Here is a tiny trained network, its code and every weight. The questions are about switching its units off for an input and a target symbol, where a switched-off unit gives its printed mean instead of its output.

import numpy as np


def w(rows, s, z=0):
    codes = np.array(rows[::2]) - 128.0
    scale = np.full(codes.shape[1], s)
    scale[-1] = z or s
    return codes * scale


def f(y):
    return np.maximum(y, 0)


def softmax(a):
    e = np.exp(a - a.max(-1, keepdims=True))
    return e / e.sum(-1, keepdims=True)


def log_softmax(a):
    a = a - a.max(-1, keepdims=True)
    return a - np.log(np.exp(a).sum(-1, keepdims=True))


def net(x, mask):
    ids = ['βεζηλμξσφω'.index(c) for c in x.split()]
    T = len(ids)
    res = E[ids] + P[:T]
    u = 0
    for l in range(2):
        q, k, v = (res @ M[l].T for M in (Q, K, V))
        z = softmax(np.where(np.tri(T) > 0, q @ k.T / 2**0.5, -1e9)) @ v
        res = res + np.where(mask[u], z, O[l][:, -1]) @ O[l][:, :-1]
        u += 1
        y = f(res @ A[l][:, :-1].T + A[l][:, -1])
        res = res + np.where(mask[u : u + 4], y, B[l][:, -1]) @ B[l][:, :-1]
        u += 4
    return log_softmax(res[-1] @ U[:, :-1].T + U[:, -1])


Q, K, V, O, A, B = {}, {}, {}, {}, {}, {}
E = w([
[122,99,109,88,162,103,130,72,147],'β',
[139,177,110,106,112,93,134,174,87],'ε',
[155,155,141,178,102,148,224,101,136],'ζ',
[153,71,61,151,152,47,150,111,141],'η',
[144,152,118,122,162,146,160,87,192],'λ',
[98,194,68,125,168,146,174,175,86],'μ',
[111,160,65,142,128,196,95,164,222],'ξ',
[130,80,150,180,7,118,107,125,130],'σ',
[154,194,192,159,140,32,113,121,157],'φ',
[132,88,141,86,194,151,71,93,83],'ω',
],0.015)
P = w([
[183,158,45,129,127,179,94,96,74],'0',
[181,162,47,128,121,167,83,87,76],'1',
[87,178,89,81,3,102,188,78,144],'2',
[164,149,93,147,148,141,68,101,99],'3',
[146,147,100,132,127,144,126,126,92],'4',
[83,145,107,84,66,84,216,103,175],'5',
[142,130,136,161,169,131,62,123,117],'6',
[124,124,154,147,141,142,146,151,112],'7',
[121,142,107,63,95,72,233,120,204],'8',
[120,108,184,172,187,126,54,136,136],'9',
[104,105,206,161,158,144,153,172,131],'10',
[138,127,97,63,108,86,255,130,213],'11',
[149,130,141,160,162,138,55,111,118],'12',
[115,118,182,164,142,147,166,161,127],'13',
],0.012)
Q[0] = w([
[35,207,98,87,60,3,184,106,184],'0.h1',
[148,62,96,87,129,181,171,151,85],'0.h1',
],0.0079)
K[0] = w([
[126,125,249,109,187,23,169,245,255],'0.h1',
[34,39,81,107,130,184,157,179,66],'0.h1',
],0.006)
V[0] = w([
[176,170,165,253,175,104,88,149,120],'0.h1',
[97,130,118,105,85,108,174,137,164],'0.h1',
],0.0068)
O[0] = w([
[101,254,207,153,119,2,9,84,115,34],'0.h1',
[95,43,140,15,21,124,205,149,79,7],'0.h1',
],0.0052,0.00017)
A[0] = w([
[164,87,142,28,176,125,40,82,53,105],'0.n1',
[126,120,102,143,101,185,2,183,105,155],'0.n2',
[82,165,131,117,63,189,165,186,181,242],'0.n3',
[128,175,148,69,146,79,146,68,169,250],'0.n4',
],0.0092,0.0014)
B[0] = w([
[164,121,187,2,185,88,121,71,132,246],'0.n1',
[159,39,171,73,68,198,143,251,80,231],'0.n2',
[155,87,93,76,170,45,91,102,203,254],'0.n3',
[82,184,44,157,68,180,118,137,138,252],'0.n4',
],0.0082,0.0048)
Q[1] = w([
[107,159,11,36,91,1,234,108,178],'1.h1',
[18,147,79,69,59,63,184,127,143],'1.h1',
],0.0081)
K[1] = w([
[2,95,223,174,175,97,117,160,149],'1.h1',
[64,79,220,130,184,139,140,191,174],'1.h1',
],0.0064)
V[1] = w([
[118,104,254,89,125,128,123,60,77],'1.h1',
[188,78,164,152,124,130,22,156,186],'1.h1',
],0.0056)
O[1] = w([
[47,133,255,44,109,103,164,110,113,14],'1.h1',
[123,49,149,151,148,59,12,116,135,254],'1.h1',
],0.0073,0.0013)
A[1] = w([
[184,131,235,96,154,100,112,174,41,190],'1.n1',
[160,203,170,185,148,99,93,136,41,140],'1.n2',
[113,159,99,79,221,235,47,91,123,169],'1.n3',
[111,116,117,254,58,192,188,130,21,251],'1.n4',
],0.0078,0.0022)
B[1] = w([
[249,159,82,216,80,98,203,149,135,213],'1.n1',
[193,86,212,43,177,252,92,133,80,165],'1.n2',
[16,123,245,180,107,51,119,188,179,254],'1.n3',
[44,102,171,169,189,139,215,2,43,170],'1.n4',
],0.0081,0.0084)
U = w([
[27,107,211,58,140,81,113,89,119,5],'β',
[209,170,74,98,126,193,195,182,98,177],'ε',
[175,148,134,120,165,186,201,51,155,82],'ζ',
[194,98,54,166,226,82,66,83,132,136],'η',
[63,227,103,255,81,92,101,130,151,212],'λ',
[48,147,128,127,189,144,162,204,49,147],'μ',
[95,100,129,134,83,182,114,205,133,100],'ξ',
[109,94,131,153,45,164,158,131,90,206],'σ',
[153,152,152,109,138,153,71,99,114,248],'φ',
[178,92,150,112,95,83,118,117,155,120],'ω',
],0.0096,0.0018)

Each question gives the input, a string of symbols that net reads in full, and the target symbol t.
The units are the heads (2 rows each of Q, K, V and O) and the neurons (one row each of A and B). Each row of codes is followed by its name. A weight is (code - 128) times the scale printed after its matrix; where a second scale follows, it is the last column's (O, A, B and U).
mask holds one flag per unit, layer by layer, with each layer's heads first. A switched-off unit (its flag False) gives its mean, the last column of its rows in O or B, instead of its output. The means were averaged over made-up inputs and are rounded, as every weight is.
A unit's drop is (log p(t) with every unit on - log p(t) with that unit switched off) / (log p(t) with every unit on - log p(t) with every unit switched off).
The circuit of an input: a set's keep is (log p(t) with only the set's units on - log p(t) with every unit switched off) / (log p(t) with every unit on - log p(t) with every unit switched off). Starting from all 10 units, units are removed one at a time, each time the one whose removal leaves the highest keep (on an exact tie, the one counted first), for as long as the keep stays at least 0.8.
circuit, biggest first: the units of the circuit, biggest drop first
k most important neurons: the k neurons with the biggest drops, biggest first
top k neurons in layer l: the k neurons of layer l with the biggest drops, biggest first
input ω ζ ξ, target β: 4 most important neurons -> 0.n1, 0.n3, 0.n2, 1.n1
input μ λ η ε, target ε: most important neuron -> 0.n4
input σ ζ ξ, target ω: 2 most important neurons -> 0.n3, 0.n4
input φ ε η φ μ η ε β μ φ σ β, target λ: circuit, biggest first -> 0.n4, 0.h1
input ξ ε ε, target η: circuit, biggest first -> 1.h1, 0.n3, 0.n2, 0.h1
input ξ ω φ ω φ λ σ η φ, target λ: 3 most important neurons -> 0.n4, 0.n1, 1.n2
input ε λ β λ η φ ω ω λ, target β: circuit, biggest first -> 1.h1, 1.n1
input μ λ η, target ε: 2 most important neurons -> 1.n3, 0.n3
input β ε λ ξ φ ω β, target β: 2 most important neurons -> 1.n3, 0.n1
input μ σ ε, target ω: top 2 neurons in layer 0 -> 0.n3, 0.n2
input ω ω λ φ ε σ, target λ: top 3 neurons in layer 0 -> 0.n1, 0.n4, 0.n2
input ω η ε ζ ξ ε ω λ σ, target β: 3 most important neurons -> 0.n1, 0.n2, 0.n3
input η ω ω ω η λ μ φ ε ξ μ λ, target η: 2 most important neurons -> 0.n2, 1.n3
input φ φ λ ω ζ φ β ξ η φ ε, target ε: top 2 neurons in layer 1 -> 1.n3, 1.n1
input ζ σ μ ω σ η λ ω η ω μ ε, target β: circuit, biggest first -> 1.h1, 0.n2
input ζ φ σ, target λ: circuit, biggest first -> 0.h1
input η σ ζ μ μ φ φ ζ μ, target λ: circuit, biggest first -> 0.n1, 0.n2
input ω λ ζ σ β, target β: 3 most important neurons -> 0.n2, 1.n1, 0.n1
input λ ω λ, target β: circuit, biggest first -> 1.h1, 0.n1, 0.n4
input ω ζ ξ ω ξ σ ω, target ω: 2 most important neurons -> 1.n1, 1.n3
input ω ζ ω λ μ ζ, target ε: top neuron in layer 0 -> 0.n3
input ω φ ξ ω, target ω: top 2 neurons in layer 0 -> 0.n1, 0.n2
input η σ ω η σ σ, target ω: 2 most important neurons -> 0.n3, 1.n3
